Below is a small trained network, with its code and all its weights. Each question gives an input and a class and asks what happens when units are switched off, that is, made to give their printed mean instead of their output.

import numpy as np


def w(rows, s, z=0):
    codes = np.array(rows[::2]) - 128.0
    scale = np.full(codes.shape[1], s)
    scale[-1] = z or s
    return codes * scale


def norm(h):
    return h / np.sqrt((h * h).mean(-1, keepdims=True) + 1e-5)


def f(y):
    return np.maximum(y, 0)


def log_softmax(a):
    a = a - a.max(-1, keepdims=True)
    return a - np.log(np.exp(a).sum(-1, keepdims=True))


def net(x, mask):
    res = np.array(x, float).reshape(1, 4) / 4 @ E
    u = 0
    for l in range(4):
        y = f(norm(res) @ A[l][:, :-1].T + A[l][:, -1])
        res = res + np.where(mask[u : u + 5], y, B[l][:, -1]) @ B[l][:, :-1]
        u += 5
    return log_softmax(norm(res)[-1] @ U[:, :-1].T + U[:, -1])


A, B = {}, {}
E = w([
[193,143,170,156,138,180,246,163,103,62,222,56],'x0',
[128,129,128,132,125,130,129,126,129,131,128,126],'x1',
[35,177,116,102,144,251,105,190,131,186,173,81],'x2',
[61,252,122,108,146,134,253,95,105,56,89,135],'x3',
],0.0014)
A[0] = w([
[96,88,154,70,158,94,8,114,146,190,133,147,103],'0.n1',
[78,200,139,84,128,124,170,58,134,89,162,173,115],'0.n2',
[126,138,128,133,116,152,162,168,98,112,160,144,3],'0.n3',
[131,143,167,131,146,141,180,118,124,65,177,111,46],'0.n4',
[5,170,147,109,143,169,147,168,112,161,157,124,73],'0.n5',
],0.0018,0.0014)
B[0] = w([
[176,145,138,198,101,149,133,175,60,169,57,68,251],'0.n1',
[120,149,96,146,128,158,129,191,111,103,2,96,220],'0.n2',
[156,87,106,116,102,177,93,148,142,138,82,73,137],'0.n3',
[148,71,89,167,107,100,156,164,133,123,97,65,181],'0.n4',
[214,213,88,51,155,113,117,123,124,232,117,149,221],'0.n5',
],0.0024,0.0019)
A[1] = w([
[140,172,174,112,167,133,178,117,120,87,183,117,79],'1.n1',
[13,146,148,86,156,222,77,128,166,168,251,90,147],'1.n2',
[169,68,113,123,105,100,143,116,170,92,181,132,3],'1.n3',
[107,138,96,44,160,212,95,183,165,144,226,79,86],'1.n4',
[107,181,160,141,117,76,89,136,127,186,117,133,137],'1.n5',
],0.0023,0.0016)
B[1] = w([
[129,76,70,137,71,154,79,192,193,145,88,106,176],'1.n1',
[108,44,99,174,91,69,132,107,81,13,137,181,251],'1.n2',
[133,195,166,4,196,125,47,26,157,184,178,94,153],'1.n3',
[108,67,180,236,91,117,185,146,117,142,153,187,243],'1.n4',
[169,154,75,92,146,128,135,85,205,111,124,140,206],'1.n5',
],0.0028,0.002)
A[2] = w([
[134,45,121,132,113,105,5,114,158,203,137,179,111],'2.n1',
[31,184,82,100,136,126,124,91,122,112,55,180,136],'2.n2',
[225,161,154,84,135,121,156,116,153,120,166,128,255],'2.n3',
[177,73,175,131,113,127,98,155,110,133,204,91,31],'2.n4',
[71,165,106,101,114,243,106,170,158,179,162,137,196],'2.n5',
],0.003,0.00082)
B[2] = w([
[126,182,113,126,118,182,245,148,132,56,108,50,253],'2.n1',
[150,74,153,89,144,108,74,119,112,128,231,182,218],'2.n2',
[111,141,93,73,138,151,51,104,160,172,86,81,171],'2.n3',
[75,171,194,98,165,47,75,39,154,163,168,203,192],'2.n4',
[3,143,70,151,229,144,95,64,128,233,73,133,186],'2.n5',
],0.0031,0.0039)
A[3] = w([
[104,158,135,28,133,105,92,122,69,103,88,240,5],'3.n1',
[16,146,62,175,124,201,169,156,70,112,92,109,28],'3.n2',
[180,113,150,84,71,31,114,97,123,33,123,247,62],'3.n3',
[95,90,90,165,119,160,112,94,152,149,31,79,124],'3.n4',
[239,141,108,95,28,126,160,152,132,2,46,93,2],'3.n5',
],0.0029,0.00063)
B[3] = w([
[115,38,141,214,86,114,124,75,119,148,173,182,196],'3.n1',
[223,174,148,95,91,132,89,148,171,121,53,76,242],'3.n2',
[127,210,206,188,93,246,161,234,168,158,176,28,204],'3.n3',
[135,183,127,110,136,142,229,213,91,65,148,120,211],'3.n4',
[82,1,53,65,183,23,102,97,55,87,129,231,253],'3.n5',
],0.0033,0.0036)
U = w([
[136,29,46,23,164,25,169,136,59,34,83,146,206],'0',
[88,61,218,253,62,163,145,150,123,134,223,168,175],'1',
[144,211,87,121,110,228,158,208,135,144,15,15,161],'2',
[46,143,55,99,150,155,51,36,106,221,108,253,38],'3',
[177,145,198,20,166,86,54,4,200,150,178,36,10],'4',
],0.0064,0.0012)

Each question gives the input, the list of numbers given to net, and the class t.
The units are the neurons (one row each of A and B). Each row of codes is followed by its name. A weight is (code - 128) times the scale printed after its matrix; where a second scale follows, it is the last column's (A, B and U).
mask holds one flag per neuron, layer by layer. A switched-off neuron (its flag False) gives its mean, the last column of its row in B, instead of its output. The means were averaged over made-up inputs and are rounded, as every weight is.
A unit's drop is (log p(t) with every unit on - log p(t) with that unit switched off) / (log p(t) with every unit on - log p(t) with every unit switched off).
The circuit of an input: a set's keep is (log p(t) with only the set's units on - log p(t) with every unit switched off) / (log p(t) with every unit on - log p(t) with every unit switched off). Starting from the 12 units with the biggest drops (on a tie, the unit counted first), units are removed one at a time, each time the one whose removal leaves the highest keep (on an exact tie, the one counted first), for as long as the keep stays at least 0.8.
circuit, biggest first: the units of the circuit, biggest drop first
unit that matters most: the unit with the biggest drop
k most important neurons: the k neurons with the biggest drops, biggest first
top k neurons in layer l: the k neurons of layer l with the biggest drops, biggest first
input [0,-6,-7,3], class 1: circuit, biggest first => 2.n1; 3.n3
input [-1,3,3,-8], class 2: circuit, biggest first => 2.n1
input [5,-1,0,0], class 4: circuit, biggest first => 2.n1; 3.n5; 3.n3; 2.n3
input [0,6,3,7], class 3: 3 most important neurons => 2.n2; 2.n1; 0.n1
input [-3,2,4,6], class 3: circuit, biggest first => 2.n2; 2.n5
input [-4,-4,1,7], class 3: 2 most important neurons => 1.n2; 1.n4
input [-2,-6,1,0], class 2: 4 most important neurons => 1.n2; 0.n1; 3.n5; 2.n4
input [0,-2,-3,2], class 1: 3 most important neurons => 2.n1; 3.n3; 0.n1
input [0,-7,7,-7], class 2: 2 most important neurons => 2.n1; 2.n2
input [-8,-7,1,-3], class 2: 2 most important neurons => 1.n2; 2.n1
input [-8,-8,0,-1], class 0: 2 most important neurons => 2.n1; 2.n5
input [-8,-4,-3,-6], class 0: 2 most important neurons => 2.n1; 3.n5
input [-3,-6,6,5], class 3: 2 most important neurons => 2.n5; 2.n2
input [0,-8,2,4], class 3: 3 most important neurons => 2.n1; 2.n2; 0.n1
input [0,-3,8,4], class 3: circuit, biggest first => 2.n5
input [-1,5,-1,8], class 1: top 2 neurons in layer 3 => 3.n1; 3.n3
input [-1,-2,-1,6], class 1: top 2 neurons in layer 2 => 2.n2; 2.n1
input [-1,7,8,-6], class 2: top 2 neurons in layer 2 => 2.n1; 2.n2
input [-8,8,0,-3], class 0: top 2 neurons in layer 3 => 3.n5; 3.n3
input [1,-5,8,-1], class 1: unit that matters most => 1.n4
